Below are the code and all the weights of a small trained network. Each question names an input and a class and asks about switching units off, where a switched-off unit gives its printed mean instead of its output.

import numpy as np


def w(rows, s, z=0):
    codes = np.array(rows[::2]) - 128.0
    scale = np.full(codes.shape[1], s)
    scale[-1] = z or s
    return codes * scale


def norm(h):
    return h / np.sqrt((h * h).mean(-1, keepdims=True) + 1e-5)


def f(y):
    return y / 2 * (1 + np.tanh(0.7978845608 * (y + 0.044715 * y**3)))


def log_softmax(a):
    a = a - a.max(-1, keepdims=True)
    return a - np.log(np.exp(a).sum(-1, keepdims=True))


def net(x, mask):
    res = np.array(x, float).reshape(1, 6) / 4 @ E
    u = 0
    for l in range(3):
        y = f(norm(res) @ A[l][:, :-1].T + A[l][:, -1])
        res = res + np.where(mask[u : u + 5], y, B[l][:, -1]) @ B[l][:, :-1]
        u += 5
    return log_softmax(norm(res)[-1] @ U[:, :-1].T + U[:, -1])


A, B = {}, {}
E = w([
[113,184,161,144,245,96,152,152,85],'x0',
[72,194,111,61,47,95,123,28,174],'x1',
[164,132,142,166,114,166,127,124,3],'x2',
[75,204,57,226,70,102,43,74,134],'x3',
[131,117,146,191,215,58,121,240,54],'x4',
[93,198,126,99,216,94,229,73,201],'x5',
],0.0038)
A[0] = w([
[130,89,170,144,167,98,151,200,126,61],'0.n1',
[100,174,111,145,131,126,127,84,255,51],'0.n2',
[105,121,49,196,31,87,6,153,98,23],'0.n3',
[143,112,159,169,122,176,126,200,70,4],'0.n4',
[90,96,137,107,211,90,130,108,136,70],'0.n5',
],0.0056,0.0032)
B[0] = w([
[120,132,74,60,151,90,96,165,120,189],'0.n1',
[122,89,55,176,138,97,171,111,197,219],'0.n2',
[32,124,201,226,2,49,76,149,78,254],'0.n3',
[108,120,1,154,167,172,131,83,211,180],'0.n4',
[164,144,120,113,77,50,133,122,110,149],'0.n5',
],0.0058,0.003)
A[1] = w([
[157,211,127,189,166,116,160,91,35,72],'1.n1',
[160,84,187,62,46,192,126,55,161,53],'1.n2',
[90,212,150,121,201,186,116,78,32,53],'1.n3',
[69,142,135,125,148,108,103,52,253,29],'1.n4',
[187,69,116,199,167,185,83,207,77,3],'1.n5',
],0.0052,0.0028)
B[1] = w([
[207,73,210,94,108,134,107,2,101,208],'1.n1',
[131,150,208,123,78,188,185,216,153,235],'1.n2',
[226,127,155,134,119,72,142,26,179,156],'1.n3',
[130,58,61,165,168,183,177,88,145,250],'1.n4',
[151,76,35,103,154,177,27,111,189,246],'1.n5',
],0.0059,0.002)
A[2] = w([
[121,108,211,68,38,244,207,196,162,4],'2.n1',
[149,211,166,76,196,53,182,229,138,64],'2.n2',
[148,99,2,132,128,163,55,185,61,79],'2.n3',
[87,242,32,121,72,101,184,65,209,106],'2.n4',
[163,60,75,101,46,131,64,7,192,138],'2.n5',
],0.0049,0.0023)
B[2] = w([
[142,254,85,65,71,171,83,54,188,235],'2.n1',
[53,141,62,101,73,90,138,182,54,193],'2.n2',
[170,115,144,122,160,200,85,126,133,228],'2.n3',
[124,50,114,184,161,210,164,179,152,254],'2.n4',
[107,132,160,133,208,71,161,162,125,251],'2.n5',
],0.0078,0.0028)
U = w([
[222,157,229,119,184,75,153,23,100,43],'0',
[214,56,68,115,222,202,32,165,129,144],'1',
[144,248,131,49,42,199,131,87,197,207],'2',
[70,127,214,233,30,116,43,140,68,217],'3',
[87,144,88,45,168,33,164,205,48,10],'4',
[71,55,63,191,177,154,229,113,232,134],'5',
],0.013,0.0011)

Each question gives the input, the list of numbers given to net, and the class t.
The units are the neurons (one row each of A and B). Each row of codes is followed by its name. A weight is (code - 128) times the scale printed after its matrix; where a second scale follows, it is the last column's (A, B and U).
mask holds one flag per neuron, layer by layer. A switched-off neuron (its flag False) gives its mean, the last column of its row in B, instead of its output. The means were averaged over made-up inputs and are rounded, as every weight is.
A unit's drop is (log p(t) with every unit on - log p(t) with that unit switched off) / (log p(t) with every unit on - log p(t) with every unit switched off).
The circuit of an input: a set's keep is (log p(t) with only the set's units on - log p(t) with every unit switched off) / (log p(t) with every unit on - log p(t) with every unit switched off). Starting from the 12 units with the biggest drops (on a tie, the unit counted first), units are removed one at a time, each time the one whose removal leaves the highest keep (on an exact tie, the one counted first), for as long as the keep stays at least 0.8.
units of the circuit, in order: the units of the circuit, biggest drop first
k most important neurons: the k neurons with the biggest drops, biggest first
k most important neurons of layer l: the k neurons of layer l with the biggest drops, biggest first
drop when u is switched off: that unit's drop, to one decimal
input [-6,4,7,-6,5,4], class 2: units of the circuit, in order : 2.n1
input [3,-7,1,-6,-8,8], class 2: units of the circuit, in order : 2.n1, 2.n5, 0.n4
input [-8,5,-1,-1,-2,2], class 5: 3 most important neurons : 0.n2, 2.n4, 1.n4
input [5,3,7,8,-4,7], class 5: 2 most important neurons : 2.n4, 0.n2
input [6,-8,-1,6,4,5], class 4: units of the circuit, in order : 2.n2, 2.n4
input [8,4,-2,6,8,1], class 0: 2 most important neurons of layer 1 : 1.n1, 1.n3
input [5,1,0,8,5,7], class 0: 2 most important neurons : 1.n1, 0.n4
input [-1,8,-2,5,-5,-5], class 3: 2 most important neurons : 0.n3, 0.n4
input [-3,-4,8,-7,2,8], class 4: 2 most important neurons : 2.n2, 0.n1
input [6,7,8,-8,7,-3], class 0: 3 most important neurons : 1.n1, 1.n3, 1.n2
input [5,-8,1,5,7,8], class 4: 3 most important neurons : 2.n2, 0.n1, 1.n4
input [-2,1,5,0,3,1], class 0: 2 most important neurons : 1.n1, 0.n2
input [5,-4,-5,-7,1,-1], class 4: drop when 2.n2 is switched off : 0.1
input [-3,6,4,-3,7,7], class 4: units of the circuit, in order : 2.n2
input [6,1,2,2,2,6], class 0: drop when 1.n1 is switched off : 1.2
input [-1,-1,-4,3,-7,-1], class 5: drop when 0.n2 is switched off : 0.2
